Below is a small trained network, with its code and all its weights. Each question gives an input and a target symbol and asks what happens when units are switched off, that is, made to give their printed mean instead of their output.

import numpy as np


def w(rows, s, z=0):
    codes = np.array(rows[::2]) - 128.0
    scale = np.full(codes.shape[1], s)
    scale[-1] = z or s
    return codes * scale


def f(y):
    return np.maximum(y, 0)


def softmax(a):
    e = np.exp(a - a.max(-1, keepdims=True))
    return e / e.sum(-1, keepdims=True)


def log_softmax(a):
    a = a - a.max(-1, keepdims=True)
    return a - np.log(np.exp(a).sum(-1, keepdims=True))


def net(x, mask):
    ids = ['Γβεζηστ'.index(c) for c in x.split()]
    T = len(ids)
    res = E[ids] + P[:T]
    u = 0
    for l in range(2):
        r = res
        for j in range(2):
            rows = slice(2 * j, 2 * j + 2)
            q, k, v = (r @ M[l][rows].T for M in (Q, K, V))
            z = softmax(np.where(np.tri(T) > 0, q @ k.T / 2**0.5, -1e9)) @ v
            o = O[l][rows]
            res = res + np.where(mask[u + j], z, o[:, -1]) @ o[:, :-1]
        u += 2
        y = f(res @ A[l][:, :-1].T + A[l][:, -1])
        res = res + np.where(mask[u : u + 4], y, B[l][:, -1]) @ B[l][:, :-1]
        u += 4
    return log_softmax(res[-1] @ U[:, :-1].T + U[:, -1])


Q, K, V, O, A, B = {}, {}, {}, {}, {}, {}
E = w([
[42,216,123,242],'Γ',
[112,143,172,44],'β',
[139,86,211,179],'ε',
[8,132,177,151],'ζ',
[34,71,199,202],'η',
[105,89,189,92],'σ',
[20,139,138,49],'τ',
],0.012)
P = w([
[26,168,112,174],'0',
[128,115,169,32],'1',
[124,97,190,45],'2',
[127,94,209,54],'3',
[118,87,220,36],'4',
[95,113,255,49],'5',
],0.0057)
Q[0] = w([
[46,56,162,80],'L0H0',
[250,136,60,152],'L0H0',
[176,161,22,104],'L0H1',
[127,100,208,165],'L0H1',
],0.011)
K[0] = w([
[129,155,53,213],'L0H0',
[113,39,250,67],'L0H0',
[174,70,138,116],'L0H1',
[54,184,136,115],'L0H1',
],0.011)
V[0] = w([
[148,2,124,175],'L0H0',
[3,106,117,217],'L0H0',
[16,99,176,109],'L0H1',
[96,204,182,71],'L0H1',
],0.0096)
O[0] = w([
[163,241,233,146,92],'L0H0',
[230,197,113,52,252],'L0H0',
[92,237,98,8,233],'L0H1',
[2,71,94,91,183],'L0H1',
],0.0082,0.014)
A[0] = w([
[36,27,254,189,166],'L0N0',
[35,240,129,209,76],'L0N1',
[207,229,170,189,224],'L0N2',
[127,165,173,94,1],'L0N3',
],0.0065,0.006)
B[0] = w([
[132,138,172,2,145],'L0N0',
[185,56,57,33,184],'L0N1',
[21,136,101,220,251],'L0N2',
[208,183,110,103,210],'L0N3',
],0.0094,0.0032)
Q[1] = w([
[87,227,119,31],'L1H0',
[70,158,155,1],'L1H0',
[20,126,60,152],'L1H1',
[246,105,200,151],'L1H1',
],0.0098)
K[1] = w([
[93,59,2,146],'L1H0',
[164,138,7,199],'L1H0',
[63,63,9,227],'L1H1',
[209,64,194,164],'L1H1',
],0.0074)
V[1] = w([
[107,150,151,216],'L1H0',
[4,83,85,185],'L1H0',
[135,181,38,174],'L1H1',
[156,91,120,193],'L1H1',
],0.012)
O[1] = w([
[85,178,180,254,66],'L1H0',
[54,72,23,252,142],'L1H0',
[209,140,124,123,145],'L1H1',
[148,74,177,69,3],'L1H1',
],0.01,0.027)
A[1] = w([
[32,99,115,186,236],'L1N0',
[171,157,70,135,7],'L1N1',
[2,86,79,154,9],'L1N2',
[100,171,83,86,64],'L1N3',
],0.0088,0.0022)
B[1] = w([
[140,2,218,103,172],'L1N0',
[194,123,94,136,189],'L1N1',
[222,94,185,211,199],'L1N2',
[141,78,215,169,252],'L1N3',
],0.0059,0.027)
U = w([
[96,151,165,209,213],'Γ',
[103,108,32,150,142],'β',
[2,145,134,113,255],'ε',
[136,213,149,181,28],'ζ',
[152,55,168,147,68],'η',
[170,137,112,182,44],'σ',
[191,104,207,121,1],'τ',
],0.008,0.0072)

Each question gives the input, a string of symbols that net reads in full, and the target symbol t.
The units are the heads (2 rows each of Q, K, V and O) and the neurons (one row each of A and B). Each row of codes is followed by its name. A weight is (code - 128) times the scale printed after its matrix; where a second scale follows, it is the last column's (O, A, B and U).
mask holds one flag per unit, layer by layer, with each layer's heads first. A switched-off unit (its flag False) gives its mean, the last column of its rows in O or B, instead of its output. The means were averaged over made-up inputs and are rounded, as every weight is.
A unit's drop is (log p(t) with every unit on - log p(t) with that unit switched off) / (log p(t) with every unit on - log p(t) with every unit switched off).
The circuit of an input: a set's keep is (log p(t) with only the set's units on - log p(t) with every unit switched off) / (log p(t) with every unit on - log p(t) with every unit switched off). Starting from all 12 units, units are removed one at a time, each time the one whose removal leaves the highest keep (on an exact tie, the one counted first), for as long as the keep stays at least 0.8.
circuit, biggest first: the units of the circuit, biggest drop first
top k neurons: the k neurons with the biggest drops, biggest first
k most important neurons of layer l: the k neurons of layer l with the biggest drops, biggest first
drop when u is switched off: that unit's drop, to one decimal
input τ η τ τ ζ β, target β: circuit, biggest first -> (L1H0, L0H0)
input ζ σ Γ ε, target β: circuit, biggest first -> (L1N2, L1N0)
input ζ ζ σ, target τ: circuit, biggest first -> (L1H0, L0H0)
input ε β τ τ β β, target Γ: circuit, biggest first -> (L0N2, L1H0, L0H1, L0H0)
input β ε ζ, target η: circuit, biggest first -> (L0H0, L1N2, L1H0, L1N0)
input ε σ Γ η β, target ε: circuit, biggest first -> (L1N2)
input σ ζ β ζ η, target ε: top 2 neurons -> (L0N2, L1N2)
input β σ ε η, target η: circuit, biggest first -> (L0H0, L1H0, L1N2, L1N0)
input β β ε, target η: 2 most important neurons of layer 1 -> (L1N2, L1N0)
input τ β Γ η β ε, target β: circuit, biggest first -> (L0H0, L1H0, L1N2)
input τ β ε ζ ζ ζ, target β: top 2 neurons -> (L0N2, L1N0)
input σ ε η η ε σ, target ε: top 2 neurons -> (L1N2, L1N1)
input η τ τ, target ζ: top 2 neurons -> (L0N2, L0N3)
input β ζ β, target η: top neuron -> (L1N2)
input τ ε τ η, target β: top 2 neurons -> (L0N2, L1N0)
input β ζ σ, target η: top 3 neurons -> (L1N2, L1N0, L0N3)
input σ ζ β, target ε: top 2 neurons -> (L1N2, L0N2)
input η β β τ ζ, target ζ: top 3 neurons -> (L0N2, L0N3, L1N0)
input τ Γ ε σ ε η, target β: top 2 neurons -> (L1N0, L0N3)
input ζ τ τ ζ, target τ: drop when L1N3 is switched off -> 0.2
input σ τ ε, target ε: drop when L0H0 is switched off -> 0.3
input ε β ε τ τ η, target Γ: drop when L0H1 is switched off -> 0.6
input ζ β τ β β τ, target τ: drop when L1H0 is switched off -> 1.8
input σ ζ ε σ τ ζ, target ε: top neuron -> (L0N2)
